Known rows:
rodefen: [ -5   9  -8   5  -7  17  -8   2  -2   5 -17   7  -4   7  -3   1  15   8
  12   1  -2  13  -4 -20  10   5  10  -5  28]
flaflak: [ -3  -9   1   0   3  -3  17 -29  11  -3  -6   4   2  -4  -2  -1  -3  -7
 -18  -2  -5 -13   3  16   7  -9 -18  35  -4]
stestol: [  2 -15  -5   5 -12  10  -5  58   2   5 -26  -7   3   8 -13  12 -17   2
  -8  -4  -8   3   5 -27   8   9  19 -37   0]
pasko: [ -6   0  -2  -2  -5  15 -15  17  -9  -1  -3   1  -3   3   2   1   2   3
  10   3   1  10  -2  -3  10   6  12 -15   1]
lari: [ -7   4   0  -1   4  11 -10  27  -6  -3   3  -9  -1  -9   4   1  -1   2
  17  -4   7  10   2 -17  17   1  -2 -26   4]
noluklol: [ 30  33  11  -1  -1  35 -21  45 -19  13   7   3 -20  -5   3   2  18  -1
  22  -8  -1   6  17   3 -10  19   2  26  -1]
skebu: [  7   3   9   3   9 -29   9 -21  16  -8   1  -3   2  -3   1  -5  -8  -1
 -13  -4  -8  -2   1  14  -7 -11  -2  30  -6]
notral: [ -6   3  -1  -1   2  11 -10  24  -7  -3   3  -7  -1  -7   3   1   0   3
  14  -3   6   9   1 -15  15   2   0 -23   3]
lugran: [ -5  -9   1  -1   3  -1  18 -31  11  -3  -4   4   2  -4  -2   0  -3  -7
 -20  -2  -6 -15   4  17  10  -9 -18  38  -4]
redopu: [ 15 -19  -7   5 -10  -3  18 -17  15 -13   6   8  -7   3   1  -7  -4  -3
 -16  -6   1   0   2  26 -16 -14 -23  -3 -16]
klusem: [-13  30 -14   2 -17  -6   7  -4 -32   4  23  10  29  12 -10  -5  13 -12
  -4  37  -3  33   3 -26  18  -8  -4 -21  30]
tukal: [  4   0   4   6   0 -12 -11  43   2  -9  -3  -7   1   6  -9   9 -18   5
 -10  -8 -12  11   5 -20   8  10  37 -26  -7]
gustem: [ -9  -3  -8  -2   2 -12   9   5 -24  19  15   0  -5   2   0   8  14  -4
  12  -3  15  -9  -5  -8 -14  15  30 -24   4]
tripedrom: [ -5   2  -5  -2  -2   0   0  16 -13  10   6   2  -5   2  -1   3   8  -2
  11   2   7  -3  -3  -8  -1  11  22 -23   1]
zedrer: [ -5 -13  19   0  -7  -9   0   2   4   8 -23  -9  10   1  -3  -6  -7  -5
   0   8  -8 -13  -3  18 -21 -13 -25  30  -4]
miflevem: [  0  -3   4  -8  22  20 -20 -16  -1 -20  36   8   1   8 -26   4  13   3
  16 -10  -8  -5 -11 -11  32  16 -16 -30 -21]
dotan: [  2  -4   3   1   8 -14  17  -4  17  -1  -9 -12   4 -15   4  -5  -6  -3
  -1  -6   5  -5   3   0   1 -16 -28  14   3]

Facts:
trograk ρ klusem; druze ρ lugran; sirer ρ nostis; skogor ρ trizeli
rodefen ρ vibipler; pidri ρ kabren; bribro ρ graloklis; klusem ρ droplitru
graloklis ρ sastugus; fluflu ρ miskel; pebilan ρ greflun; ketrol ρ vatu
bramun ρ pasko; fafle ρ klebrumu; lari ρ skamu; plifo ρ trostupes
drevir ρ kemor; vagon ρ flaflak; drifli ρ lostak; teplusto ρ klikles
gragro ρ patru; dudris ρ skadro; tukal ρ plifo; notral ρ fadel
miflevem ρ pebilan; loplis ρ diba; pasko ρ pite; plikle ρ fabe
bagimen ρ zubrik; drezel ρ rezo; fuzol ρ kitrinu; lostak ρ klupo
fudrak ρ zibul; zeflok ρ mebral; mebral ρ brobre; brobre ρ poge
klebrumu ρ grana; bridal ρ vedor; klivetra ρ skestus; grasagol ρ drifli
kludo ρ stestol; zibul ρ zaklur; sepek ρ pigrom; dezum ρ tukal
patru ρ stadu; biskan ρ grebol; skestus ρ mukefos; kadakon ρ fode
grabal ρ donok; nostis ρ zeflok; pite ρ kloda; donok ρ dezum
noluklol ρ drotre; grebol ρ gragro; flokemi ρ lari; zubrik ρ tugek
vebrus ρ drana; trizeli ρ kadakon; klazur ρ nalogros; skadro ρ kuplu
palatum ρ fudrak; braflumis ρ droplol; stestol ρ pedruk; sastugus ρ fluflu
drana ρ ketrol; gustem ρ palatum; skatol ρ kugol; droplitru ρ bagimen
saflas ρ drezel; gatrer ρ pliskul; fode ρ zenos; pedruk ρ grabal
zaklur ρ saflas; teklu ρ miflevem; miskel ρ noluklol; drotre ρ klazur
flofa ρ pidri; rigrar ρ viflatun; stadu ρ klivetra; tripedrom ρ grasagol
greflun ρ kotrur; pigrom ρ grudrun; droplol ρ kludo; vibipler ρ bridal
kloda ρ briskabre; fadel ρ gefli; kitrinu ρ trograk; grana ρ zuber
zenos ρ teklu; trograk ω nibru; druze ω vedor; sirer ω stadu
vatu ω vibipler; kugol ω skekor; skogor ω skekor; ruren ω stadu
rodefen ω fluflu; pidri ω rigrar; bribro ω zubrik; klusem ω liste
gokar ω ludal; dotan ω skatol; skidem ω fubu; graloklis ω rigrar
fluflu ω liste; palur ω rigrar; kotrur ω ludal; pebilan ω vedor
ketrol ω biskan; redopu ω gamafum; klezu ω kedra; flaflak ω muska
bramun ω kedra; fafle ω lari; lari ω bridal; plifo ω vebrus
flududam ω skekor; gefli ω vebrus; lekla ω vibipler; brabran ω zubrik
plena ω stestol; drevir ω vedor; vagon ω ludal; drifli ω gugras
teplusto ω noluklol; gragro ω rigrar; dudris ω fubu; skubuflo ω grana
tukal ω skebu; notral ω bridal; miflevem ω muska; loplis ω brabran
pasko ω rigrar; skamu ω vedor; plikle ω pedruk; bagimen ω gamafum
noklibrim ω teplusto; drezel ω kedra; fuzol ω brabran; nalogros ω bridal
fudrak ω gugras; grudrun ω rigrar; zeflok ω zubrik; kuplu ω gokar
mebral ω nibru; brobre ω ludal; klebrumu ω grana; roflogro ω vebrus
klivetra ω lugran; gomon ω zubrik; grasagol ω lostak; kludo ω flofa
poge ω liste; zibul ω kugol; sepek ω vebrus; nibru ω muska
dezum ω kugol; flagrur ω lostak; rezo ω gugras; patru ω fluflu
biskan ω ludal; skestus ω pedruk; sugra ω noluklol; kadakon ω zubrik
grabal ω zubrik; puzan ω nalogros; nostis ω stestol; pite ω lari
kedra ω liste; zuber ω lugran; donok ω lugran; grebol ω nibru
flokemi ω biskan; zubrik ω skekor; trizeli ω vebrus; klazur ω gokar
skadro ω flofa; palatum ω flofa; trakun ω biskan; braflumis ω rigrar
trostupes ω zubrik; stestol ω fubu; skebu ω ludal; sastugus ω grana
drana ω vedor; gustem ω flofa; kabren ω gamafum; skatol ω bridal
droplitru ω pebilan; borol ω pedruk; saflas ω lari; veli ω lari
gatrer ω skebu; kepa ω lugran; klikles ω skekor; fode ω nalogros
kemor ω liste; lugran ω muska; zotran ω graloklis; pedruk ω teplusto
zaklur ω gokar; teklu ω bridal; pliskul ω kotrur; miskel ω biskan
drotre ω gamafum; doma ω gokar; nakom ω kotrur; flofa ω zubrik
viflatun ω muska; fabe ω lostak; tripedrom ω kugol; greflun ω pebilan
klupo ω pebilan; pigrom ω vebrus; briskabre ω vebrus; droplol ω vedor
vibipler ω noluklol; kloda ω pedruk; fadel ω grana; zedrer ω pebilan
ludas ω skebu; kitrinu ω vebrus; tugek ω vebrus; gamafum ω vebrus
gugras ω bridal; tasadra ω kugol; zenos ω ludal; tretokle ω fluflu
diba ω nibru; mukefos ω stestol

Rows:
No name comes twice in this set of rows, the named rows included.
[ -9  16  -9  -3  -7 -16  12   8 -29  12  27   5  14   5  -6   0  10 -13
   2  22   7   8   0 -15   1   4  13 -31   9] : zubrik
[  4   1  -1  -7  19  -5  -5  -1  -8   3  31   4  -3   7 -21   4  20  -1
  25  -5   5 -12 -15 -15   3  20   6 -46 -15] : kadakon
[ -6 -10   6   1 -12  13 -16  49  -9   5 -18  -7   5   8  -8   6  -9   1
   6   4  -6   3   0 -13   1   7  12 -24  -2] : droplol
[  4 -16 -11   4 -10 -10  16  65  -3  22 -20  -6   2   8 -17  17 -11  -6
 -10  -5   0 -13   4 -34  -5  18  38 -55  -2] : grabal
[  0  -9 -12   1  -5 -14  17  50 -10  26  -8  -3  -3   5 -13  13   0  -7
  -1  -2   7 -16   0 -26  -9  19  41 -49  -1] : kludo
[ -3   8 -12   1 -16   6  -1   9 -24 -10  31  10  10  10  -3  -4   2  -7
  -3  18   2  25   2  -4   9  -3  -1 -40  -3] : kitrinu
[ -8 -11 -26 -17   5   1  -5  40   3  28 -42   2 -27  -3   9  -4  10  -8
  17  22  20   6 -16  28  19   6  61 -12  -8] : zeflok
[ 29  11   2   4 -14  36 -12  46 -18  -6  23  12 -29   2   2  -4  17  -3
  17 -15   2  13  15  17 -10  11   0 -13 -18] : drotre
[-19 -16 -23 -17   4  31 -17  23   6   6 -42   7 -25  -4   9  -1   1  -6
   1  19   7  12  -8  37  55   2  45  15 -13] : mebral
[  6 -13  -9   5 -14  16  -5  35  -2  -7   0   3  -4   8  -6   5  -8   2
  -5  -5  -1   9   4  -8   3   6  10 -42 -10] : plifo
[ 28  39  24   3   6  10 -23  51 -18  -1  22   1 -27  -7   2  -2  18  -1
  24 -18  -9  13  17  11  -5  17  24  33  -9] : miskel
[ 14  26  16   3   6  -1 -20  30 -11  -8  19   0 -15  -3   2  -1   7   2
  13 -10  -8  13   9   4   1  11  26  14  -8] : klazur

Now the same objects, written a new way:
Known rows:
grasagol: [  4  13   8  23  12   3  -3 -19  12   9   8   4   0  -8  -7  -2   4  -1
 -18  10  -8  -3  11  17  14   0  -6  18  12 -10 -26]
pedruk: [ 20  34 -34  41 -35 -42  14  -9 -36  44 -62  17 -17   3  11  85 -38 -35
   6  60 -43 -14 -30  45  28 -59 -65  -2  11 -17 -43]
dotan: [  4   0  13  27  22  -8   5 -15  19   3   1  -7  -3 -24  -3  -9  11 -35
 -25  -2 -27 -17  -1  25  27  -7  -4  28  14 -22 -25]
saflas: [-16 -31  -1  26  42   3 -12  -7  48  12  -5 -35 -16 -20 -18 -28  10 -26
 -26   6 -40   4  20  41  15 -24  -7  18  20 -45 -12]
druze: [ 12  33  16  19  -8   5 -19 -27 -20  14  19  24 -13   0 -21  43   8 -20
  -8  16  -2  33  14  28  34  22   0  17  -2 -36 -42]
kadakon: [  2 -20  35   6 -28  19 -59 -49 -38  57  17  28   7 -75  30  43   1 -39
 -26 -15 -50 -35  19 -13 -39 -23  11 -11  19   3  29]
gokar: [ -5   3  25  20   0 -10   6 -15  20  25   5  12  -7   0 -15 -10 -12  -7
 -14  10  -7 -16  -4   7  -4 -13 -10  11   8 -23 -15]
flagrur: [  7   7  12  24  10   4   0 -21   9  16   5   1   3  -6   0   1   2  -6
 -17   9 -12 -12   7  16  12  -7 -10  12  16 -10 -28]
kugol: [  1 -22  19  30  26   9   2 -31  25  21 -47 -59  22  -4  13 -18 -30  -6
 -23   4 -12 -32  16   8 -12 -39 -24  11  20  17 -15]
trakun: [-10   1  29  19  -2 -19   6 -12  25  27   6  15  -7   1 -21 -12 -19  -8
 -12  10  -3 -18  -8   2 -11 -12 -11  12   3 -26 -10]
trostupes: [ 21  39 -91  28 -33 -70  12 -49 -28  59 -75 -19  33  15  30 -29 -50 -38
 -18 -16   6 -34  58   4  41 -59  -7  -9  -7  46  45]
plikle: [-15  43 -61  28 -31  16   3 -20 -28  10  20  24 -18 -28 -27  16   2 -28
 -23  55 -34  45  -5  31   6   4  -3  22  -9  26 -41]
zibul: [-13  33  21  24  35  10 -15 -36   0  -9  -7 -34   6  -9 -11  -7 -21   6
 -23  19  12  -2  28  22  17  13   6  43  11   1 -17]
dezum: [ 21  42 -88  29 -32 -71  14 -48 -36  59 -73  22   7  14  31 -21 -46 -37
  -4 -15   4 -28  57  32  40 -57  -6  -4 -41  36  28]
gustem: [ -8  44  28  19  35   1 -30 -46 -38 -28  14  13   2 -39 -23  58 -26 -10
 -21  29  20  32  29  26  38  26  17  59 -59  20 -30]
viflatun: [  1 -21  10  35  31  12   6 -16  38  24 -35 -52  23   6  19 -19   7   2
 -13   2 -16 -31  12  -1 -21 -45 -29   5  20  20  -9]
tretokle: [ 10   5 -13  -8  14   1  -2 -14  -3  -2   5   0  -4  -7  13  11   4  36
 -26  14 -16 -19  12   1  17 -32   1  11  13 -21 -35]

Rows:
No name comes twice in this set of rows, the named rows included.
[  8  22  36  -4 -30  21 -60 -48 -37  57  22  28 -12 -75  27  66  15 -40
 -26 -14 -50 -34  17  -7 -34   9  16 -11   9 -28  27] : skogor
[-14  44  29  25  38   7 -14 -45 -33 -27 -14 -42  23 -25  -7  27 -37  -8
 -24  20  20 -12  27  11  29  24  14  58 -33  35 -20] : palatum
[ -6 -33 -31  -7  38   8 -32  -6  41  16  -3 -32 -18  -2   1 -27  -4  50
 -25  31 -38   4  37  32  -4 -49  -4  -2  21 -47 -24] : drezel

The same objects again, as new rows of numbers:
Known rows:
kepa: [ -9  -3 -13 -17  -2  -3  19  11   9   3  10   0   2   4]
lugran: [  7   1 -12   0  -4 -13  12  31  -2  17 -15 -12   0  -9]
zuber: [ -9  -3 -12 -17  -1  -3  19  12  10   2   9   1   2   5]
donok: [ 29  16  -6  39  10   5  -4 -19  17 -64 -27   9   3   9]
dudris: [  8   3   7   7   5   4  -3 -14  -1   0   5   9  -3   2]
kuplu: [-30  -6  -1  -8  21   0  -3  18   8  33 -19   4   3  12]
droplol: [ 15   7  -1  16   1   5  -4 -20   6 -39 -11  10   0   9]
kugol: [ -4  -1  -3   7 -13  -9   0  30  -2   4   4 -26   8 -16]
kloda: [ 19  11   4  -4   6  -5  11  -9  -5 -12   6  12  -3   0]
trizeli: [ -4   4   5  17  -1  -5  12 -15  -6 -35  10  11  -9   1]
fluflu: [ 39   5   3 -35 -14  -8 -13  -3 -21  34  -2   2   1  -6]
drana: [ 12   8   8 -12   7   1   6 -13  -4 -17   2   5  -2  -1]
grebol: [ 14   6   4  -9   0  -3   0 -17  -4  -9  13  13  -3   2]
brobre: [ -4   7  11 -18  14  -1  -2 -10  -7 -11 -25  10   1   9]
bramun: [  9   3   0  -5  -7   1   5 -19  -4 -28   2  10   0   6]
kabren: [-11  -5 -16 -11   8  -3  10   9   9   6  20   4   0  -1]
puzan: [-12  -6  -2 -32   2  12  14  13  10  19 -10 -20  -3  -6]

Rows:
No name comes twice in this set of rows, the named rows included.
[ -4  -1  -2  43 -30  -9  13  -6 -21 -56 -23   1  -7  -4] : pebilan
[ 16  -7   3   7 -23  15 -17  -7  -9   7 -37 -19  -8 -10] : lari
[ -9  -7  -8  18 -31  -8  -6  23  -1 -14  16 -27  14 -13] : brabran
[ 46  16 -14  64  -7  -9 -11  -4   6 -62 -47   5   3   3] : pedruk
[ 17   1   9 -30   2   5 -13 -17  -7  37  21  13   0   4] : sastugus
[  4  -1  12 -43  13   3 -27 -17 -12  50   0  21   4  14] : miskel
[ -5   5   9  10   2  -1  18 -10  -8 -31  -1   4  -7  -1] : greflun
[-10  -8 -14  18 -16  -7 -12  21  -1  -4  13 -21   9 -16] : skekor
[ 16  12  -3  39   7   8 -18 -22  12 -77  -5  -2   8  -3] : dezum
[ 42   6   2 -31 -14 -11 -12  -2 -22  35  -2   3   1  -6] : noluklol

